Here is a tiny trained network, its code and every weight. The questions are about switching its units off for an input and a target symbol, where a switched-off unit gives its printed mean instead of its output.

import numpy as np


def w(rows, s, z=0):
    codes = np.array(rows[::2]) - 128.0
    scale = np.full(codes.shape[1], s)
    scale[-1] = z or s
    return codes * scale


def f(y):
    return y / 2 * (1 + np.tanh(0.7978845608 * (y + 0.044715 * y**3)))


def softmax(a):
    e = np.exp(a - a.max(-1, keepdims=True))
    return e / e.sum(-1, keepdims=True)


def log_softmax(a):
    a = a - a.max(-1, keepdims=True)
    return a - np.log(np.exp(a).sum(-1, keepdims=True))


def net(x, mask):
    ids = ['ΘΞΠΨαδεζτφ'.index(c) for c in x.split()]
    T = len(ids)
    res = E[ids] + P[:T]
    u = 0
    for l in range(2):
        q, k, v = (res @ M[l].T for M in (Q, K, V))
        z = softmax(np.where(np.tri(T) > 0, q @ k.T / 3**0.5, -1e9)) @ v
        res = res + np.where(mask[u], z, O[l][:, -1]) @ O[l][:, :-1]
        u += 1
        y = f(res @ A[l][:, :-1].T + A[l][:, -1])
        res = res + np.where(mask[u : u + 8], y, B[l][:, -1]) @ B[l][:, :-1]
        u += 8
    return log_softmax(res[-1] @ U[:, :-1].T + U[:, -1])


Q, K, V, O, A, B = {}, {}, {}, {}, {}, {}
E = w([
[133,148,137],'Θ',
[153,92,53],'Ξ',
[179,231,248],'Π',
[158,172,190],'Ψ',
[117,93,148],'α',
[156,128,122],'δ',
[159,251,114],'ε',
[161,133,185],'ζ',
[102,187,175],'τ',
[69,129,127],'φ',
],0.014)
P = w([
[95,199,5],'0',
[127,73,135],'1',
[140,72,152],'2',
[146,80,145],'3',
[105,54,153],'4',
[38,88,162],'5',
[123,87,155],'6',
[167,114,132],'7',
[112,124,187],'8',
[172,108,77],'9',
[92,77,184],'10',
[102,84,131],'11',
[135,113,137],'12',
],0.012)
Q[0] = w([
[48,124,2],'0.h1',
[123,156,81],'0.h1',
[62,74,137],'0.h1',
],0.0088)
K[0] = w([
[134,109,223],'0.h1',
[93,87,26],'0.h1',
[108,150,254],'0.h1',
],0.006)
V[0] = w([
[93,211,218],'0.h1',
[35,254,74],'0.h1',
[154,131,84],'0.h1',
],0.008)
O[0] = w([
[194,255,61,6],'0.h1',
[60,140,138,117],'0.h1',
[114,143,179,162],'0.h1',
],0.0093,0.0022)
A[0] = w([
[105,121,76,68],'0.n1',
[212,143,111,145],'0.n2',
[143,108,129,11],'0.n3',
[8,146,115,190],'0.n4',
[167,192,167,51],'0.n5',
[44,156,111,230],'0.n6',
[164,203,121,251],'0.n7',
[190,173,74,75],'0.n8',
],0.011,0.0031)
B[0] = w([
[37,86,235,136],'0.n1',
[73,72,166,147],'0.n2',
[150,165,152,104],'0.n3',
[161,98,170,253],'0.n4',
[79,177,182,129],'0.n5',
[254,84,63,225],'0.n6',
[133,72,230,163],'0.n7',
[34,138,45,124],'0.n8',
],0.0083,0.0028)
Q[1] = w([
[87,219,201],'1.h1',
[177,247,100],'1.h1',
[141,18,86],'1.h1',
],0.011)
K[1] = w([
[70,82,147],'1.h1',
[102,149,3],'1.h1',
[119,71,193],'1.h1',
],0.011)
V[1] = w([
[218,97,185],'1.h1',
[2,241,153],'1.h1',
[66,97,157],'1.h1',
],0.0099)
O[1] = w([
[79,182,143,250],'1.h1',
[204,168,156,2],'1.h1',
[254,115,139,172],'1.h1',
],0.0084,0.0076)
A[1] = w([
[60,160,3,55],'1.n1',
[140,114,156,4],'1.n2',
[104,113,85,93],'1.n3',
[46,238,168,21],'1.n4',
[158,50,146,31],'1.n5',
[163,152,172,253],'1.n6',
[183,127,151,253],'1.n7',
[31,159,245,228],'1.n8',
],0.0067,0.0032)
B[1] = w([
[179,150,187,140],'1.n1',
[165,121,232,103],'1.n2',
[91,80,172,143],'1.n3',
[197,59,184,122],'1.n4',
[175,174,229,153],'1.n5',
[123,61,7,177],'1.n6',
[97,81,46,178],'1.n7',
[170,141,3,254],'1.n8',
],0.0066,0.0044)
U = w([
[34,158,197,84],'Θ',
[153,11,151,190],'Ξ',
[233,115,66,127],'Π',
[145,122,113,29],'Ψ',
[119,50,138,58],'α',
[170,95,84,51],'δ',
[125,166,71,20],'ε',
[166,108,187,40],'ζ',
[77,126,23,251],'τ',
[22,123,212,39],'φ',
],0.012,0.0033)

Each question gives the input, a string of symbols that net reads in full, and the target symbol t.
The units are the heads (3 rows each of Q, K, V and O) and the neurons (one row each of A and B). Each row of codes is followed by its name. A weight is (code - 128) times the scale printed after its matrix; where a second scale follows, it is the last column's (O, A, B and U).
mask holds one flag per unit, layer by layer, with each layer's heads first. A switched-off unit (its flag False) gives its mean, the last column of its rows in O or B, instead of its output. The means were averaged over made-up inputs and are rounded, as every weight is.
A unit's drop is (log p(t) with every unit on - log p(t) with that unit switched off) / (log p(t) with every unit on - log p(t) with every unit switched off).
The circuit of an input: a set's keep is (log p(t) with only the set's units on - log p(t) with every unit switched off) / (log p(t) with every unit on - log p(t) with every unit switched off). Starting from the 12 units with the biggest drops (on a tie, the unit counted first), units are removed one at a time, each time the one whose removal leaves the highest keep (on an exact tie, the one counted first), for as long as the keep stays at least 0.8.
units of the circuit, in order: the units of the circuit, biggest drop first
unit that matters most: the unit with the biggest drop
top k neurons: the k neurons with the biggest drops, biggest first
top k neurons in layer l: the k neurons of layer l with the biggest drops, biggest first
drop when u is switched off: that unit's drop, to one decimal
input τ Ξ α Θ, target τ: top 3 neurons	(0.n6; 0.n4; 0.n7)
input Ψ α Ξ Ξ Ξ ζ α φ Θ, target τ: unit that matters most	1.n8
input Π Π φ Ξ Ξ Ξ ε α φ ζ, target Π: top 4 neurons in layer 0	(0.n7; 0.n5; 0.n2; 0.n8)
input Ξ Ξ Θ δ α Ξ Ξ α α Ξ, target Ξ: units of the circuit, in order	(0.h1; 1.n8)
input Ξ Ξ Ξ Ξ α α φ ε Π Ψ Ξ Ξ, target Π: units of the circuit, in order	(1.h1; 0.n5)
input Ψ Π Ξ Ξ Π α Π Θ Ξ α, target Π: units of the circuit, in order	(1.h1; 0.n5)
input Ξ Ξ Ξ Π α, target Π: units of the circuit, in order	(1.h1; 0.h1)
input τ Θ τ Ψ, target τ: top 2 neurons	(1.n8; 0.n6)
input Ξ α δ Ξ Θ Ξ Π, target Π: top 2 neurons	(1.n8; 1.n6)
input φ Ξ τ φ Ξ τ, target τ: units of the circuit, in order	(0.n6; 0.h1)
input ε Ξ τ α φ Ξ Ξ α, target τ: top 2 neurons in layer 0	(0.n6; 0.n4)
input τ Θ τ Ξ Ψ Ξ Ψ Π Ξ Ξ Ξ, target Π: top 3 neurons	(0.n5; 0.n2; 0.n7)
input Ψ α Ξ τ Ξ φ, target Ξ: top 3 neurons	(0.n4; 0.n6; 0.n8)
input Π Ξ Π, target Π: top 4 neurons	(1.n8; 0.n8; 1.n6; 0.n5)
input α Ξ Ξ Ξ α Θ, target Ξ: unit that matters most	0.n6
input ε τ α φ Ξ Ξ Ξ Π α Ξ ζ, target Π: top 3 neurons	(0.n5; 1.n8; 0.n7)
input Ξ α φ Ξ Ξ Ξ, target Ξ: top 2 neurons in layer 0	(0.n4; 0.n6)
input Π δ Ψ Π φ Ψ, target Π: top 2 neurons in layer 0	(0.n8; 0.n5)
input α ε Ξ τ τ Ξ ζ, target τ: top 3 neurons	(0.n6; 1.n8; 0.n4)
input Ξ φ ε ε τ Ξ Ψ, target τ: top 3 neurons	(0.n6; 1.n8; 0.n4)
input τ Ξ Ξ α ε φ, target Ξ: unit that matters most	0.n8
input Π Ξ α φ, target Π: top 2 neurons	(0.n7; 0.n5)
input τ Ξ δ, target τ: top 2 neurons in layer 1	(1.n8; 1.n5)
input Π Θ Ψ, target Π: top 2 neurons in layer 0	(0.n5; 0.n8)
input Ξ τ α τ, target τ: drop when 1.n1 is switched off	0.1
input Ξ φ Ξ Π α τ Ψ α α, target τ: drop when 1.n1 is switched off	0.1
input Ψ α φ Ξ Θ α α α δ, target τ: drop when 1.n1 is switched off	0.1
input Θ τ τ Ξ α ζ, target τ: drop when 1.n8 is switched off	0.2
